Below are the code and all the weights of a small trained network. Each question names an input and a target symbol and asks about switching units off, where a switched-off unit gives its printed mean instead of its output.

import numpy as np


def w(rows, s, z=0):
    codes = np.array(rows[::2]) - 128.0
    scale = np.full(codes.shape[1], s)
    scale[-1] = z or s
    return codes * scale


def f(y):
    return np.maximum(y, 0)


def softmax(a):
    e = np.exp(a - a.max(-1, keepdims=True))
    return e / e.sum(-1, keepdims=True)


def log_softmax(a):
    a = a - a.max(-1, keepdims=True)
    return a - np.log(np.exp(a).sum(-1, keepdims=True))


def net(x, mask):
    ids = ['αβδζηπστφψ'.index(c) for c in x.split()]
    T = len(ids)
    res = E[ids] + P[:T]
    u = 0
    for l in range(2):
        r = res
        for j in range(3):
            rows = slice(4 * j, 4 * j + 4)
            q, k, v = (r @ M[l][rows].T for M in (Q, K, V))
            z = softmax(np.where(np.tri(T) > 0, q @ k.T / 4**0.5, -1e9)) @ v
            o = O[l][rows]
            res = res + np.where(mask[u + j], z, o[:, -1]) @ o[:, :-1]
        u += 3
        y = f(res @ A[l][:, :-1].T + A[l][:, -1])
        res = res + np.where(mask[u : u + 16], y, B[l][:, -1]) @ B[l][:, :-1]
        u += 16
    return log_softmax(res[-1] @ U[:, :-1].T + U[:, -1])


Q, K, V, O, A, B = {}, {}, {}, {}, {}, {}
E = w([
[131,129,57,147],'α',
[95,101,66,100],'β',
[127,143,100,116],'δ',
[152,190,235,105],'ζ',
[165,115,106,148],'η',
[165,149,73,139],'π',
[106,109,134,163],'σ',
[103,211,69,160],'τ',
[6,177,143,151],'φ',
[74,163,83,174],'ψ',
],0.019)
P = w([
[132,60,143,112],'0',
[154,160,102,175],'1',
[149,180,123,174],'2',
[117,190,124,129],'3',
[106,193,126,107],'4',
[83,173,112,71],'5',
[168,154,165,151],'6',
[203,143,177,209],'7',
[28,151,88,26],'8',
[14,132,86,2],'9',
[160,93,173,177],'10',
[129,75,121,167],'11',
],0.0085)
Q[0] = w([
[5,141,144,45],'L0H1',
[50,242,72,138],'L0H1',
[91,211,128,1],'L0H1',
[36,68,161,68],'L0H1',
[70,87,37,66],'L0H2',
[181,93,188,217],'L0H2',
[29,177,142,69],'L0H2',
[85,89,127,12],'L0H2',
[239,99,191,157],'L0H3',
[148,20,184,197],'L0H3',
[179,160,103,117],'L0H3',
[174,71,60,114],'L0H3',
],0.0091)
K[0] = w([
[104,54,102,122],'L0H1',
[72,199,121,187],'L0H1',
[101,150,17,70],'L0H1',
[49,70,2,96],'L0H1',
[141,196,219,193],'L0H2',
[134,143,109,49],'L0H2',
[195,80,161,226],'L0H2',
[184,165,122,218],'L0H2',
[50,56,74,201],'L0H3',
[166,54,11,105],'L0H3',
[103,76,129,218],'L0H3',
[146,126,108,223],'L0H3',
],0.0089)
V[0] = w([
[126,188,181,54],'L0H1',
[202,135,162,185],'L0H1',
[225,254,137,37],'L0H1',
[218,79,111,124],'L0H1',
[167,189,104,2],'L0H2',
[113,233,132,147],'L0H2',
[195,150,62,105],'L0H2',
[218,119,92,34],'L0H2',
[225,97,86,108],'L0H3',
[124,69,44,212],'L0H3',
[108,81,187,131],'L0H3',
[59,144,77,76],'L0H3',
],0.009)
O[0] = w([
[100,76,121,114,178],'L0H1',
[118,111,118,111,150],'L0H1',
[38,84,133,108,253],'L0H1',
[154,145,117,62,80],'L0H1',
[77,105,126,66,151],'L0H2',
[88,124,135,149,196],'L0H2',
[123,182,91,100,176],'L0H2',
[134,131,174,2,128],'L0H2',
[159,182,116,50,108],'L0H3',
[139,179,130,131,67],'L0H3',
[171,54,141,154,88],'L0H3',
[150,134,92,196,109],'L0H3',
],0.0092,0.0059)
A[0] = w([
[157,81,29,106,215],'L0N1',
[104,246,84,149,88],'L0N2',
[141,125,237,146,97],'L0N3',
[191,247,75,133,160],'L0N4',
[175,81,163,209,192],'L0N5',
[101,113,161,106,253],'L0N6',
[247,109,126,148,126],'L0N7',
[26,204,184,179,180],'L0N8',
[254,82,136,146,144],'L0N9',
[189,85,124,114,80],'L0N10',
[123,199,197,164,201],'L0N11',
[88,120,159,108,181],'L0N12',
[136,219,180,154,77],'L0N13',
[161,122,60,118,125],'L0N14',
[148,132,140,189,87],'L0N15',
[157,171,162,35,82],'L0N16',
],0.0099,0.0052)
B[0] = w([
[67,197,188,166,198],'L0N1',
[219,46,99,79,201],'L0N2',
[93,66,153,101,158],'L0N3',
[115,102,130,68,213],'L0N4',
[77,160,111,102,168],'L0N5',
[72,135,115,239,209],'L0N6',
[207,91,79,148,141],'L0N7',
[178,104,70,136,253],'L0N8',
[199,123,148,137,139],'L0N9',
[253,144,149,110,130],'L0N10',
[42,78,31,169,187],'L0N11',
[147,150,146,229,194],'L0N12',
[92,73,116,203,162],'L0N13',
[69,136,128,166,152],'L0N14',
[129,146,184,94,149],'L0N15',
[117,162,141,48,176],'L0N16',
],0.006,0.011)
Q[1] = w([
[165,53,138,127],'L1H1',
[196,164,70,188],'L1H1',
[94,80,104,106],'L1H1',
[186,126,101,206],'L1H1',
[21,190,221,185],'L1H2',
[105,225,96,88],'L1H2',
[100,147,195,25],'L1H2',
[140,155,134,52],'L1H2',
[189,128,173,91],'L1H3',
[43,126,255,197],'L1H3',
[148,62,130,125],'L1H3',
[174,84,127,91],'L1H3',
],0.0095)
K[1] = w([
[82,140,88,107],'L1H1',
[114,66,105,97],'L1H1',
[114,113,135,148],'L1H1',
[102,112,158,117],'L1H1',
[247,167,143,83],'L1H2',
[164,86,150,146],'L1H2',
[116,158,138,90],'L1H2',
[144,110,114,107],'L1H2',
[133,182,68,189],'L1H3',
[122,147,242,125],'L1H3',
[108,146,102,143],'L1H3',
[23,173,133,82],'L1H3',
],0.013)
V[1] = w([
[108,29,121,106],'L1H1',
[133,143,186,75],'L1H1',
[185,23,237,115],'L1H1',
[121,123,194,183],'L1H1',
[97,186,160,67],'L1H2',
[23,113,167,57],'L1H2',
[200,158,188,156],'L1H2',
[128,126,182,104],'L1H2',
[130,192,135,112],'L1H3',
[160,128,62,175],'L1H3',
[1,166,89,131],'L1H3',
[141,28,117,186],'L1H3',
],0.0089)
O[1] = w([
[127,157,88,89,208],'L1H1',
[96,91,181,158,33],'L1H1',
[111,131,117,102,2],'L1H1',
[73,153,125,105,83],'L1H1',
[89,130,74,85,128],'L1H2',
[99,123,187,187,95],'L1H2',
[125,27,221,130,29],'L1H2',
[2,120,121,194,61],'L1H2',
[162,173,141,191,87],'L1H3',
[185,107,164,141,110],'L1H3',
[200,179,56,104,219],'L1H3',
[130,124,66,107,160],'L1H3',
],0.0061,0.0073)
A[1] = w([
[181,227,95,142,221],'L1N1',
[161,188,89,142,61],'L1N2',
[148,47,2,177,120],'L1N3',
[81,81,181,131,119],'L1N4',
[194,85,174,97,163],'L1N5',
[173,101,179,138,42],'L1N6',
[120,88,225,137,134],'L1N7',
[156,152,116,134,202],'L1N8',
[75,173,212,168,95],'L1N9',
[109,118,130,82,183],'L1N10',
[122,125,120,193,71],'L1N11',
[75,55,77,127,142],'L1N12',
[124,130,103,129,218],'L1N13',
[192,195,177,186,46],'L1N14',
[91,68,58,150,78],'L1N15',
[203,83,144,111,2],'L1N16',
],0.011,0.0059)
B[1] = w([
[63,81,81,131,216],'L1N1',
[156,175,204,73,178],'L1N2',
[178,130,151,154,255],'L1N3',
[177,184,88,169,152],'L1N4',
[111,99,154,166,147],'L1N5',
[65,104,88,133,131],'L1N6',
[218,139,128,82,143],'L1N7',
[3,129,135,113,166],'L1N8',
[115,180,54,118,154],'L1N9',
[93,141,184,124,152],'L1N10',
[143,167,162,59,149],'L1N11',
[175,128,171,79,198],'L1N12',
[88,89,207,144,178],'L1N13',
[149,152,205,62,138],'L1N14',
[153,158,129,91,198],'L1N15',
[62,156,91,161,150],'L1N16',
],0.0071,0.023)
U = w([
[90,51,113,178,255],'α',
[104,113,184,155,138],'β',
[96,109,144,169,112],'δ',
[84,125,153,23,135],'ζ',
[205,253,194,142,99],'η',
[48,182,128,249,135],'π',
[134,74,211,90,140],'σ',
[107,124,93,154,50],'τ',
[153,130,88,151,114],'φ',
[150,140,69,118,65],'ψ',
],0.0065,0.0049)

Each question gives the input, a string of symbols that net reads in full, and the target symbol t.
The units are the heads (4 rows each of Q, K, V and O) and the neurons (one row each of A and B). Each row of codes is followed by its name. A weight is (code - 128) times the scale printed after its matrix; where a second scale follows, it is the last column's (O, A, B and U).
mask holds one flag per unit, layer by layer, with each layer's heads first. A switched-off unit (its flag False) gives its mean, the last column of its rows in O or B, instead of its output. The means were averaged over made-up inputs and are rounded, as every weight is.
A unit's drop is (log p(t) with every unit on - log p(t) with that unit switched off) / (log p(t) with every unit on - log p(t) with every unit switched off).
The circuit of an input: a set's keep is (log p(t) with only the set's units on - log p(t) with every unit switched off) / (log p(t) with every unit on - log p(t) with every unit switched off). Starting from the 12 units with the biggest drops (on a tie, the unit counted first), units are removed one at a time, each time the one whose removal leaves the highest keep (on an exact tie, the one counted first), for as long as the keep stays at least 0.8.
units of the circuit, in order: the units of the circuit, biggest drop first
most important unit: the unit with the biggest drop
top k neurons: the k neurons with the biggest drops, biggest first
k most important neurons of layer l: the k neurons of layer l with the biggest drops, biggest first
heads that matter: for each layer, one digit per head in row order, 1 if its drop is at least 0.15 and else 0, layers parted by /
input ζ π η ψ, target ζ: heads that matter : 111 / 101
input π σ τ η π φ, target η: top 2 neurons : [L0N8 L1N2]
input π ζ η π π π π, target π: most important unit : L0H1
input ζ ζ σ β π η π π ζ σ τ, target ζ: 2 most important neurons of layer 1 : [L1N12 L1N15]
input η σ η π ζ β π, target η: 2 most important neurons of layer 1 : [L1N4 L1N7]
input σ π σ ζ π π δ π, target σ: 4 most important neurons of layer 0 : [L0N9 L0N7 L0N10 L0N15]
input π π σ ζ α τ π π π σ, target π: units of the circuit, in order : [L0H2 L1H3 L0N2 L1H2]
input η ζ π π π δ, target η: 2 most important neurons of layer 1 : [L1N4 L1N7]
input η π π π τ σ δ τ ζ, target η: 2 most important neurons of layer 0 : [L0N6 L0N11]
input ζ π π π η η π η, target ζ: units of the circuit, in order : [L0H1 L0H3 L0H2]
input ζ π η ζ π η π δ, target ζ: units of the circuit, in order : [L1H3 L0H1 L0H3]
input σ π σ π π σ π ζ ζ π ζ α, target σ: heads that matter : 111 / 010
input σ η π τ β π π σ τ ψ, target φ: 2 most important neurons of layer 0 : [L0N2 L0N8]
input β π β, target ζ: most important unit : L0H3
input π β φ η π β π η φ ζ, target π: top 2 neurons : [L0N8 L0N4]
input π ψ φ π φ σ, target η: top 3 neurons : [L1N14 L1N2 L0N8]
input σ π ζ π π δ π τ φ, target σ: heads that matter : 111 / 011
input ζ ζ π π α π η η, target ζ: units of the circuit, in order : [L0H3 L0H1 L0H2]
input σ π β δ δ π π δ π π ζ δ, target σ: 3 most important neurons of layer 0 : [L0N9 L0N7 L0N10]
input ζ ζ π ζ β ζ β ζ, target ζ: units of the circuit, in order : [L0H1]
input ζ δ π ζ π, target ζ: top 2 neurons : [L1N12 L1N15]
input σ ζ ζ π π δ π π ζ, target σ: heads that matter : 110 / 010
input σ ζ π π β σ π ζ ζ π β, target σ: top 2 neurons : [L0N9 L0N15]
input π π β π σ φ π, target η: heads that matter : 011 / 111
input η ψ σ ζ η π π η, target η: top 4 neurons : [L1N4 L1N7 L0N11 L1N1]
input σ δ φ, target η: 2 most important neurons of layer 1 : [L1N3 L1N11]
input σ β π π π τ, target ψ: heads that matter : 101 / 010
input π π ζ τ ψ σ, target π: most important unit : L1H3
input σ β π η β ζ, target σ: heads that matter : 111 / 011
